Below is a small trained network, with its code and all its weights. Each question gives an input and a target symbol and asks what happens when units are switched off, that is, made to give their printed mean instead of their output.

import numpy as np


def w(rows, s, z=0):
    codes = np.array(rows[::2]) - 128.0
    scale = np.full(codes.shape[1], s)
    scale[-1] = z or s
    return codes * scale


def norm(h):
    return h / np.sqrt((h * h).mean(-1, keepdims=True) + 1e-5)


def softmax(a):
    e = np.exp(a - a.max(-1, keepdims=True))
    return e / e.sum(-1, keepdims=True)


def log_softmax(a):
    a = a - a.max(-1, keepdims=True)
    return a - np.log(np.exp(a).sum(-1, keepdims=True))


def net(x, mask):
    ids = ['αβγδεζηθλξτψ'.index(c) for c in x.split()]
    T = len(ids)
    res = E[ids] + P[:T]
    u = 0
    for l in range(3):
        r = norm(res)
        for j in range(2):
            rows = slice(2 * j, 2 * j + 2)
            q, k, v = (r @ M[l][rows].T for M in (Q, K, V))
            z = softmax(np.where(np.tri(T) > 0, q @ k.T / 2**0.5, -1e9)) @ v
            o = O[l][rows]
            res = res + np.where(mask[u + j], z, o[:, -1]) @ o[:, :-1]
        u += 2
    return log_softmax(norm(res)[-1] @ U[:, :-1].T + U[:, -1])


Q, K, V, O = {}, {}, {}, {}
E = w([
[81,69,254,97,92,149,97,150,101,225,72],'α',
[137,122,130,135,120,120,123,118,139,132,118],'β',
[172,68,42,73,98,161,103,151,140,128,128],'γ',
[106,180,93,134,213,123,167,138,149,166,32],'δ',
[142,119,141,137,130,112,119,132,122,127,130],'ε',
[144,139,146,113,179,184,121,25,119,6,113],'ζ',
[133,184,54,189,230,52,204,121,171,175,138],'η',
[90,120,99,215,92,98,34,196,146,65,107],'θ',
[136,124,140,136,129,132,127,134,141,136,131],'λ',
[132,121,131,127,120,124,124,120,133,139,147],'ξ',
[124,126,134,127,140,128,116,135,128,137,139],'τ',
[125,124,125,122,131,119,115,117,123,138,124],'ψ',
],0.0063)
P = w([
[90,87,107,151,129,172,93,147,127,211,110],'0',
[192,180,169,73,158,71,63,125,167,186,86],'1',
[40,28,126,143,188,119,142,139,149,102,119],'2',
[155,249,125,172,66,184,114,127,54,135,108],'3',
[157,173,157,78,167,82,105,132,165,68,105],'4',
[43,87,62,171,137,153,135,111,102,125,91],'5',
],0.002)
Q[0] = w([
[175,168,124,70,172,123,129,101,147,88,114],'L0H1',
[161,124,49,112,142,166,163,135,129,92,141],'L0H1',
[105,123,71,196,85,202,148,122,53,213,120],'L0H2',
[81,2,106,150,147,111,119,138,142,154,135],'L0H2',
],0.0065)
K[0] = w([
[177,143,138,89,88,63,102,185,146,155,126],'L0H1',
[194,110,25,62,10,187,142,195,57,138,127],'L0H1',
[213,254,139,118,84,136,57,133,116,165,114],'L0H2',
[101,163,88,197,58,213,172,128,38,160,150],'L0H2',
],0.0052)
V[0] = w([
[251,55,14,17,160,113,85,198,193,89,111],'L0H1',
[202,232,192,155,95,87,92,109,125,195,135],'L0H1',
[154,88,8,49,49,174,97,192,103,124,117],'L0H2',
[38,158,155,110,64,73,178,60,150,208,184],'L0H2',
],0.0016)
O[0] = w([
[133,94,2,86,70,215,120,171,135,160,144,254],'L0H1',
[39,88,173,171,139,120,181,125,110,88,131,180],'L0H1',
[183,121,129,167,188,172,99,54,115,33,124,98],'L0H2',
[94,180,101,158,118,79,106,173,162,90,115,82],'L0H2',
],0.0026,0.00078)
Q[1] = w([
[97,122,92,241,92,209,154,101,29,177,140],'L1H1',
[68,3,97,166,191,120,113,105,157,156,109],'L1H1',
[71,63,86,254,115,206,130,96,59,179,138],'L1H2',
[214,230,124,126,33,171,170,143,29,138,150],'L1H2',
],0.005)
K[1] = w([
[214,246,149,124,76,146,81,115,106,168,125],'L1H1',
[77,138,84,218,77,208,197,109,26,147,122],'L1H1',
[204,254,127,158,49,168,92,104,64,176,135],'L1H2',
[223,149,160,45,159,57,29,135,229,143,112],'L1H2',
],0.0049)
V[1] = w([
[27,177,61,78,117,151,92,35,121,126,120],'L1H1',
[163,113,135,170,51,149,186,73,241,119,62],'L1H1',
[143,120,102,139,174,128,147,169,62,136,5],'L1H2',
[105,173,160,110,187,245,148,202,201,107,148],'L1H2',
],0.0033)
O[1] = w([
[162,139,250,199,133,96,189,208,133,65,108,104],'L1H1',
[79,163,142,96,215,93,60,173,7,116,185,95],'L1H1',
[154,110,99,75,118,156,242,139,84,125,178,255],'L1H2',
[115,106,132,179,63,13,135,5,59,128,121,166],'L1H2',
],0.0032,0.0014)
Q[2] = w([
[87,56,84,204,146,197,152,147,84,175,109],'L2H1',
[175,254,105,166,100,174,132,119,68,143,120],'L2H1',
[129,130,198,163,124,119,118,118,76,117,114],'L2H2',
[124,59,161,102,170,121,110,99,144,90,126],'L2H2',
],0.0084)
K[2] = w([
[192,255,120,153,58,181,110,129,78,185,109],'L2H1',
[188,176,141,25,127,55,71,124,188,130,84],'L2H1',
[148,159,150,123,150,185,112,61,103,77,111],'L2H2',
[77,26,108,174,126,192,127,124,86,107,157],'L2H2',
],0.0065)
V[2] = w([
[33,122,102,253,62,144,148,201,74,104,112],'L2H1',
[138,178,43,198,196,57,171,101,200,86,242],'L2H1',
[120,243,176,108,131,133,141,81,147,61,108],'L2H2',
[45,36,130,57,128,177,139,77,126,15,127],'L2H2',
],0.0021)
O[2] = w([
[187,252,126,121,75,102,100,146,108,164,140,80],'L2H1',
[163,116,94,191,193,143,146,144,94,207,66,26],'L2H1',
[70,66,127,67,125,153,108,135,164,165,101,5],'L2H2',
[147,199,162,92,60,201,102,115,105,180,92,98],'L2H2',
],0.0032,0.0011)
U = w([
[60,180,122,64,73,84,145,126,174,50,204,148],'α',
[92,158,142,75,210,141,89,227,53,108,191,45],'β',
[198,99,168,151,198,184,108,50,96,53,130,181],'γ',
[145,73,145,109,88,81,248,142,40,97,179,67],'δ',
[137,88,37,58,112,219,99,140,184,172,149,173],'ε',
[82,84,214,80,72,144,110,175,110,203,64,234],'ζ',
[130,149,82,171,222,109,188,151,124,197,51,251],'η',
[235,243,141,126,103,136,120,119,108,162,143,82],'θ',
[77,118,80,118,123,53,59,37,43,173,168,25],'λ',
[92,146,119,213,128,107,1,193,180,83,68,164],'ξ',
[156,97,123,188,29,87,166,49,212,141,90,28],'τ',
[167,131,187,148,124,170,201,234,200,71,133,64],'ψ',
],0.0073,0.0018)

Each question gives the input, a string of symbols that net reads in full, and the target symbol t.
The units are the heads (2 rows each of Q, K, V and O). Each row of codes is followed by its name. A weight is (code - 128) times the scale printed after its matrix; where a second scale follows, it is the last column's (O and U).
mask holds one flag per head, layer by layer. A switched-off head (its flag False) gives its mean, the last column of its rows in O, instead of its output. The means were averaged over made-up inputs and are rounded, as every weight is.
A unit's drop is (log p(t) with every unit on - log p(t) with that unit switched off) / (log p(t) with every unit on - log p(t) with every unit switched off).
The circuit of an input: a set's keep is (log p(t) with only the set's units on - log p(t) with every unit switched off) / (log p(t) with every unit on - log p(t) with every unit switched off). Starting from all 6 units, units are removed one at a time, each time the one whose removal leaves the highest keep (on an exact tie, the one counted first), for as long as the keep stays at least 0.8.
units of the circuit, in order: the units of the circuit, biggest drop first
most important unit: the unit with the biggest drop
which heads matter: for each layer, one digit per head in row order, 1 if its drop is at least 0.15 and else 0, layers parted by /
drop when u is switched off: that unit's drop, to one decimal
input β α α ε η λ, target ε: units of the circuit, in order : (L1H1; L1H2)
input γ η λ λ λ, target λ: which heads matter : 00 / 11 / 00
input γ λ α ε, target λ: which heads matter : 00 / 10 / 00
input τ γ τ, target τ: units of the circuit, in order : (L1H1; L1H2)
input ψ ψ λ β, target ψ: units of the circuit, in order : (L1H2; L1H1)
input τ η ζ ψ λ, target ζ: units of the circuit, in order : (L2H2; L1H2; L1H1)
input θ δ γ ξ, target δ: which heads matter : 00 / 00 / 00
input γ α δ β, target α: which heads matter : 00 / 00 / 10
input τ γ ζ ζ ψ ε, target ζ: which heads matter : 00 / 10 / 01
input ε ψ ε λ λ τ, target λ: most important unit : L1H2
input β α λ, target β: which heads matter : 00 / 10 / 00
input ε β ζ ξ, target β: which heads matter : 00 / 11 / 00
input ζ λ λ, target ζ: units of the circuit, in order : (L2H2; L1H1)
input α γ γ ψ η β, target ψ: units of the circuit, in order : (L1H1; L1H2)
input δ η ζ τ, target η: most important unit : L2H1
input η δ α ε, target δ: which heads matter : 00 / 01 / 00
input δ ε β θ ζ ψ, target θ: which heads matter : 00 / 00 / 10
input ξ δ ψ, target ξ: which heads matter : 00 / 01 / 00
input ζ τ α ζ α τ, target ζ: units of the circuit, in order : (L2H2; L1H1)
input θ λ ζ β, target λ: units of the circuit, in order : (L1H1)
input τ θ ψ, target τ: which heads matter : 00 / 10 / 00
input η τ δ β γ β, target β: which heads matter : 00 / 11 / 00
input η λ γ η τ, target γ: which heads matter : 01 / 00 / 00
input η τ ψ, target η: drop when L1H1 is switched off : 0.0
input β ψ β, target β: drop when L1H2 is switched off : 0.1
